Each row is followed by its group and then its class within the group.
[-2  3 -1  1 -2 -2  1 -1 42 -4 -1  4 -1 -3  4  3]	MD DS
[ -1   4   7  -4  -2   2   9  -5   8  -2  -8  11   5   5  -2 -10]	SL JR
[  5   3  -2  -4  -4  -3   0  -7  52 -12  -3   8   3  -6  15   1]	MD Rd
[  0   2  -1   0   0  -6   1 -15  15  -3  -1  -2   2   4 -11  -8]	BL PN
[ -1   6  -4   3   2  -4  -5   2  41 -10 -10   5   2   4  -1 -10]	MD Rd
[  6  -4   6  -6   2  -4 -28   9  35  -4  -2   0  -2  -3  13   2]	MD DS
[ -6  12   3 -12  -1   1   2 -18  25  -2   0  11  -2   8  -1  -8]	BL Cd
[ -9   1   7   8  -2  -2   0 -11  24  -3  -4   4  -4   1 -18 -28]	SL Rt
[ -3   8  -1  -7  -3  11   4 -15  12  -8   3   1  -3   7  11  -7]	BL PN
[-11   8   2  -4   0  -3  -2 -19  16  -2  11   1  -7   3  -4 -16]	BL Cd
[  2   2  -2  -4   3 -16 -15   1  35  -9 -10  -4  -2   4   1   1]	MD Rd
[  3   0  -1  -6   7  -6  10  -5  48 -11   1   6  -8   5   4 -18]	MD Rd
[ -5   2   0  -3   4   3   7 -18  17  -9   7   3  -4   3  -1  -9]	BL PN
[-13  -1  -8   5  -1   7   5 -14  12  -4  -3  14   0   0 -11 -11]	SL Rt
[ -7   5  -3  -9  -3   5   5 -16  13 -16   5   3   1   4  48  -5]	BL Cd
[ -7   0  -3   3  -5   9  -1 -12  16  -3  -8  12  -2   4 -12 -10]	SL JR
[-1  0 -2  0  5 -3 -8 -1 53 -7 -6  7 -2  0 -7 -9]	MD DS
[ -8  11  -6   0 -12   2  11 -22   7  -4  -6  10  -2   6   4 -13]	SL Rt
[ -2   1  -4  -5   3   2   7 -11  21  -7  -3   3   7   5  -1 -10]	BL PN
[  4   6   7 -13  -5  -5   5 -13  13 -11  -5   4   9  14  17  -2]	BL PN
[-11   7 -12 -12  -2   2   6 -18  10   2  13   0  -4   5   2 -15]	BL Cd
[-16   6  -1  -3   1   4  -1 -14  10  -3 -11   3  -2   4 -17 -18]	SL Rt
[  8   6  -1  -8  -1   1   7  -9  56 -13   1   6   2   6  23   1]	MD Rd
[ -9   2  -1  12  12   8  -9  -4  55   3   7   2  -4 -12 -31 -14]	MD Rd
[  0  -1   0  -1  -1  -7   5 -10  47 -15  -7   7   3   5   0  -5]	MD Rd
[ -3   8  -1   6   0   9  12 -18  22  -7  -7   8   5   4 -10 -16]	SL Rt
[ -4  10  -5 -11   1  -1  -2 -18  21  -5   0  -3   2   3   9  -8]	BL Cd
[ -9   9  -2   6  -2   1   3 -17  14  -6  -2   2   2   6  -1  -9]	BL Cd
[-12   0  -8  -1  -5  14  11 -19  21 -13 -13  15  -3  13  -6 -18]	SL JR
[ -6  -1   1  15   4   5 -12  -4  18  -3  -4   6  -3   0 -29 -16]	SL JR
[ -6   6  -4   1  -1   9   8 -13   8  -6  -7   8   0   1  -3 -14]	SL JR
[ -9   4   5   4   4   2 -11 -14  10   0  11   1  -4   5 -21 -14]	BL PN
[ -6   6  -7 -14  -2  -2   5 -14  13  -8  -8   1   0  -2   7 -10]	BL Cd
[ -6  13  -8 -15 -14  -6  17 -20  12 -26 -20   5   3  14  32  -1]	SL Rt

Each row is followed by its group and then its class within the group.
[  1  -5   0   2   4  -1  -1 -15   1   1   7  21  -3   2  -5 -11]	[68] Rp
[  1  -3  -1   2   2   0   0 -10   2   1   4  13  -2   3  -4  -7]	[68] Rp
[ 0 -1  1 -2  1  4  1 -7  2 -1  4  2 -1  3 -9 -1]	[61] Cz
[ -2  -1   0   3  -1  -2   1  -8   2  -1  10  -1   1  -1 -10   0]	[61] Qf
[ -1  -2   1   3   1  -1   1 -11   2   0   7  11   0   2  -6  -6]	[68] Tc
[ 0  1  1  6 -1 -3  1 -9  1 -2  6  2  2 -3 -9 -1]	[68] Tc
[ 0 -1  0  0 -2  3  0 -5  4  0  5  2  1  2 -2 -1]	[61] Cz
[-1 -1  2  0  0  4  1 -6  5  0  4 -3  1  2 -8 -2]	[61] Cz
[-1 -2  0  4  0 -2  1 -6  2 -1  4  3 -1 -1 -7 -2]	[68] Tc
[  0  -3  -1   5  -1   1   0 -11   2   2   6   6   1  -1  -3  -6]	[68] Tc
[  0  -1   2  -3   4   3   1  -8   3  -1   4  12  -1   3 -12  -4]	[61] Bz
[  0  -1   0   2   1   0   1 -15   2   0  10   7   0   2  -8  -6]	[68] Tc
[  0  -1   3  -3   2   5   1  -6   3  -1   4   1   0   5 -10   0]	[61] Cz
[  0  -1  -1   3   0  -3   1 -12   2  -1   7   7   1  -1  -6  -5]	[68] Hl
